Below are the code and all the weights of a small trained network. Each question names an input and a target symbol and asks about switching units off, where a switched-off unit gives its printed mean instead of its output.

import numpy as np


def w(rows, s, z=0):
    codes = np.array(rows[::2]) - 128.0
    scale = np.full(codes.shape[1], s)
    scale[-1] = z or s
    return codes * scale


def norm(h):
    return h / np.sqrt((h * h).mean(-1, keepdims=True) + 1e-5)


def f(y):
    return np.maximum(y, 0)


def softmax(a):
    e = np.exp(a - a.max(-1, keepdims=True))
    return e / e.sum(-1, keepdims=True)


def log_softmax(a):
    a = a - a.max(-1, keepdims=True)
    return a - np.log(np.exp(a).sum(-1, keepdims=True))


def net(x, mask):
    ids = ['βγδεζηθλξφψω'.index(c) for c in x.split()]
    T = len(ids)
    res = E[ids] + P[:T]
    q, k, v = (norm(res) @ M[0].T for M in (Q, K, V))
    z = softmax(np.where(np.tri(T) > 0, q @ k.T / 4**0.5, -1e9)) @ v
    res = res + np.where(mask[0], z, O[0][:, -1]) @ O[0][:, :-1]
    y = f(norm(res) @ A[0][:, :-1].T + A[0][:, -1])
    res = res + np.where(mask[1:9], y, B[0][:, -1]) @ B[0][:, :-1]
    return log_softmax(norm(res)[-1] @ U[:, :-1].T + U[:, -1])


Q, K, V, O, A, B = {}, {}, {}, {}, {}, {}
E = w([
[145,114,96,115,107,88,131,124,84],'β',
[115,94,138,83,108,95,183,178,129],'γ',
[150,57,155,165,69,39,163,69,54],'δ',
[163,106,106,86,45,127,137,78,72],'ε',
[150,107,74,69,105,103,113,99,154],'ζ',
[93,107,112,157,179,174,169,118,104],'η',
[143,107,134,103,121,120,110,124,140],'θ',
[48,210,146,175,146,136,128,117,166],'λ',
[113,61,75,157,60,119,101,132,76],'ξ',
[183,114,67,46,176,155,79,116,189],'φ',
[135,119,109,50,113,154,85,129,135],'ψ',
[160,67,2,34,152,158,88,224,90],'ω',
],0.0014)
P = w([
[175,143,94,155,128,173,179,133,174],'0',
[162,144,198,98,74,115,162,82,119],'1',
[210,157,6,88,157,143,40,128,75],'2',
[165,141,104,155,146,166,181,148,185],'3',
[123,112,254,72,85,88,124,85,121],'4',
[208,150,4,79,153,139,38,124,80],'5',
],0.00093)
Q[0] = w([
[165,6,22,206,106,206,255,134,245],'h1',
[125,73,45,226,135,204,246,193,251],'h1',
[72,20,223,28,151,126,187,86,181],'h1',
[34,69,189,196,158,187,254,230,215],'h1',
],0.0035)
K[0] = w([
[7,233,80,246,239,204,178,90,88],'h1',
[37,226,66,252,216,221,227,132,166],'h1',
[19,108,232,51,207,94,145,121,154],'h1',
[14,188,164,202,148,201,251,201,205],'h1',
],0.0038)
V[0] = w([
[130,102,178,102,87,102,107,155,147],'h1',
[166,66,125,116,174,193,177,80,81],'h1',
[183,111,112,81,100,83,76,113,91],'h1',
[65,251,144,139,154,123,104,90,80],'h1',
],0.002)
O[0] = w([
[122,215,85,175,144,159,110,136,27,129],'h1',
[30,17,169,129,210,131,84,128,124,209],'h1',
[130,126,157,248,146,161,105,129,114,250],'h1',
[165,41,43,112,26,135,151,90,167,45],'h1',
],0.0015,0.002)
A[0] = w([
[102,91,186,141,62,108,191,107,73,230],'n1',
[59,112,164,217,112,63,194,154,131,161],'n2',
[97,51,146,113,189,100,179,81,215,144],'n3',
[194,126,168,67,200,173,104,235,146,71],'n4',
[158,93,207,98,165,144,120,184,107,117],'n5',
[138,146,75,130,159,163,28,120,210,193],'n6',
[166,84,42,92,139,156,73,251,98,149],'n7',
[173,98,77,188,181,218,134,121,130,9],'n8',
],0.0023,0.0013)
B[0] = w([
[78,136,88,128,211,128,132,181,192,252],'n1',
[133,163,125,83,8,186,86,92,146,179],'n2',
[152,149,104,69,183,184,20,225,64,168],'n3',
[120,99,152,234,134,75,46,4,101,177],'n4',
[219,100,38,117,61,121,204,142,92,164],'n5',
[71,124,87,147,51,58,219,195,109,204],'n6',
[130,145,230,122,156,189,164,144,230,223],'n7',
[80,187,191,48,63,78,155,10,45,167],'n8',
],0.0019,0.0026)
U = w([
[241,162,99,10,17,244,24,12,14,93],'β',
[251,241,188,124,206,116,203,245,19,98],'γ',
[20,28,59,250,14,242,21,226,104,60],'δ',
[14,114,151,31,241,190,250,5,17,125],'ε',
[19,252,10,168,146,13,102,239,42,91],'ζ',
[122,9,11,11,245,240,35,246,147,211],'η',
[222,18,17,239,220,22,20,74,11,114],'θ',
[158,103,5,19,9,79,241,206,246,252],'λ',
[35,243,241,70,59,250,4,102,248,52],'ξ',
[156,180,83,36,253,10,23,18,249,159],'φ',
[114,81,248,235,13,12,196,28,133,100],'ψ',
[227,15,249,203,234,221,151,124,205,149],'ω',
],0.0039,0.0023)

Each question gives the input, a string of symbols that net reads in full, and the target symbol t.
The units are the heads (4 rows each of Q, K, V and O) and the neurons (one row each of A and B). Each row of codes is followed by its name. A weight is (code - 128) times the scale printed after its matrix; where a second scale follows, it is the last column's (O, A, B and U).
mask holds one flag per unit, heads first, then neurons. A switched-off unit (its flag False) gives its mean, the last column of its rows in O or B, instead of its output. The means were averaged over made-up inputs and are rounded, as every weight is.
A unit's drop is (log p(t) with every unit on - log p(t) with that unit switched off) / (log p(t) with every unit on - log p(t) with every unit switched off).
The circuit of an input: a set's keep is (log p(t) with only the set's units on - log p(t) with every unit switched off) / (log p(t) with every unit on - log p(t) with every unit switched off). Starting from all 9 units, units are removed one at a time, each time the one whose removal leaves the highest keep (on an exact tie, the one counted first), for as long as the keep stays at least 0.8.
circuit, biggest first: the units of the circuit, biggest drop first
most important unit: the unit with the biggest drop
top k neurons: the k neurons with the biggest drops, biggest first
drop of u: that unit's drop, to one decimal
input λ ζ φ ω, target λ: circuit, biggest first	h1
input λ ε ψ ε θ, target γ: top 3 neurons	n5; n4; n7
input ε η ε δ, target η: circuit, biggest first	h1; n3; n1
input λ ε δ δ ω η, target ε: top 2 neurons	n8; n7
input δ ε ψ γ, target γ: top 2 neurons	n5; n4
input ε η ζ, target λ: top 2 neurons	n6; n7
input ε η γ β, target η: circuit, biggest first	h1; n3
input ε β δ ω, target ω: top 3 neurons	n7; n4; n1
input β λ ξ β, target λ: top 3 neurons	n4; n1; n3
input φ λ ψ δ, target λ: circuit, biggest first	h1; n1
input ω δ ζ θ, target θ: circuit, biggest first	n4; n5; n7
input δ ψ η γ β, target ζ: top 2 neurons	n1; n7
input β γ δ ε δ β, target γ: top 3 neurons	n7; n1; n4
input ε ε η ζ, target η: circuit, biggest first	n3
input δ ε η ε, target η: circuit, biggest first	h1; n3
input δ δ θ ε ε, target ε: top 2 neurons	n1; n6
input γ η ξ δ θ, target γ: top 2 neurons	n5; n4
input δ ε δ ε γ, target λ: top 3 neurons	n5; n2; n1
input β ξ ε ψ ω, target ω: drop of n5	0.1
input ε φ λ θ, target λ: most important unit	h1
input λ ε δ δ, target λ: drop of n1	0.1
input δ δ ε λ, target λ: drop of h1	0.9
